(in the rows, 128 means zero)
Each row has two labels, one from each of two sets.
[144 175 134 107 122  70 134 167 136 154 115 119 122 132 115 127 117 141
 106 148 118 118 163  80 141 164] -> giden/(70)
[ 95 158  85 122 130  99 149 154  73 131 100 106 104 160 117 119  77 158
 132 124 106 106 182  83 137 207] -> Revo/(59)
[ 97 187 111 110 122  88 125 161 126 150 109 114 134 131 121 121 105 156
 130 115 110 108 182  81 154 192] -> Tabi/(70)
[140 192 122 106 134  69 130 154 127 151 117 105 136 139 121 127 104 160
 105 137 100 121 155  88 143 173] -> giden/(59)
[136 194 117 102 133  72 129 151 115 152 112  98 131 131 133 126 101 161
 103 155  99 123 161  91 144 177] -> giden/(59)
[ 86 192 102 110 120 116 125 154 118 138 109 114 131 132 127 127  84 147
 131  97 110 116 170  99 151 195] -> Tabi/(64)
[ 94 165  57 111 126 110 137 150  69 125 108 114  99 138 125 127  73 147
 119 157 110 109 179  80 143 196] -> Revo/(59)
[123 181 121 102 125  91 115 156 100 150 128 105 137 134 121 130 100 146
  90 156 104 126 165  89 144 169] -> giden/(59)
[ 88 154  92 120 116  93 135 161  65 135 102 112 104 148 121 124  90 148
 118 143 108 100 191  73 143 202] -> Revo/(70)
[ 83 192 116 110 132  92 120 179 145 144 121 126 141 133 112 124  88 142
 131  95 108 108 183  88 163 208] -> Tabi/(64)
[124 190 122 102 139  53 131 165 130 140 104 120 117 139 107 130  90 135
 118 153 107 109 178  89 141 198] -> fub/(64)
[ 85 167 113 121 134  47 102 127  92 152 104  93 123 147 141 120 133 151
 108 174 108 124 174  87 139 177] -> fub/(62)
[ 95 145 103 125 127  87 133 147  73 130 105 114 102 150 122 126  93 143
 129 146 119 108 186  76 136 193] -> Revo/(70)
[ 83 201 106  97 129 130 119 146 117 146 116 102 152 114 138 132  79 147
 127 113 115 125 161  92 150 168] -> Tabi/(59)
[128 197 123 102 163  64 133 151 143 135 111 107 117 152 112 127  84 151
 121 142 106 121 157 102 134 200] -> fub/(64)
[143 199 128 110 149  58 127 158 152 150 106 112 128 147 130 123 105 153
 117 129 106 121 157  92 142 192] -> giden/(64)
[110 185 120 115 138  19 105 122  95 157 104  80 119 162 148 122 130 157
  97 190  99 131 168  84 132 178] -> fub/(62)
[ 86 195 106 101 123  99 116 160 107 154 120 107 143 134 127 132  86 157
 114 115 105 116 178  77 154 191] -> Tabi/(59)
[119 193 118 104 123  44 120 173 127 154 110 101 123 142 125 121 117 155
 104 145 100 117 180  74 149 197] -> giden/(70)
[ 88 179 114 113 121  92 127 148 121 149 114 114 136 127 129 122 111 154
 135 104 118 114 177  91 147 179] -> Tabi/(59)
[ 86 173 117 123 134  91 128 154 100 125  96 126  99 135 112 129  88 134
 145 138 124 111 186  87 143 208] -> Revo/(64)
[122 180 115 102 135 108 124 137 122 146 128 109 135 134 126 130  88 156
 114 129 102 128 150 107 138 162] -> giden/(59)
[142 182 125 108 137  70 137 156 129 153 107 111 124 135 121 127 100 160
 113 138 106 123 157  88 137 171] -> fub/(59)
[100 204 130 115 152  24 111 151 101 135 105  93 110 172 108 124  82 155
 111 154 101 118 190  75 143 228] -> giden/(64)
[129 185 137 111 139  53 124 145 125 151 115 112 120 144 121 125 116 150
 111 155 118 125 170  88 135 173] -> fub/(70)
[134 199 128 108 139  42 127 153 112 148 108 108 109 151 116 129  90 164
 113 151 105 119 167  70 136 197] -> fub/(59)
[147 196 118 102 132  70 136 156 136 156 113 103 136 138 119 126  95 170
 109 126 101 118 158  79 141 178] -> fub/(59)
[145 166 133 117 129  55 133 160 129 152 107 122 111 137 117 126 134 139
 117 158 115 111 166  81 140 171] -> fub/(70)
[ 92 192 112  99 109 103 122 165 137 160 111 120 149 110 132 123 119 170
 135  99 121 121 180  75 155 177] -> Tabi/(70)
[140 196 131 108 135  67 134 169 141 149 115 108 124 142 113 122 132 148
 112 135 101 117 166  90 144 189] -> giden/(59)
[139 204 144 114 155  26 133 147 140 145 110 106 115 152 114 114 103 157
 120 136 104 125 154  91 134 193] -> fub/(64)
[ 71 151  60 128 136 108 135 148  80 128  97 102 103 160 128 112 101 143
 135 137  90 103 181 102 144 206] -> Revo/(61)
[113 174 114 113 125  94 139 146  91 130 102 118 100 122 117 133  77 137
 105 156 124 109 171  77 142 190] -> Revo/(59)
[142 209 131 100 140  47 147 139  99 154 104  96 112 148 122 133  76 189
 105 143 105 120 163  62 130 187] -> fub/(59)
[116 177 122 116 117  65 119 164 116 163 113 118 128 142 124 121 127 154
 108 152 110 119 183  71 144 161] -> giden/(70)
[ 73 133  75 131 125 112 133 145  83 131 103 107 107 155 138 107 119 155
 145 112 111 106 176 100 136 177] -> Revo/(61)
[ 93 154  78 116 125 110 136 164  82 131 109 115 116 151 116 120  84 149
 124 128  99 103 181  92 144 205] -> Revo/(59)
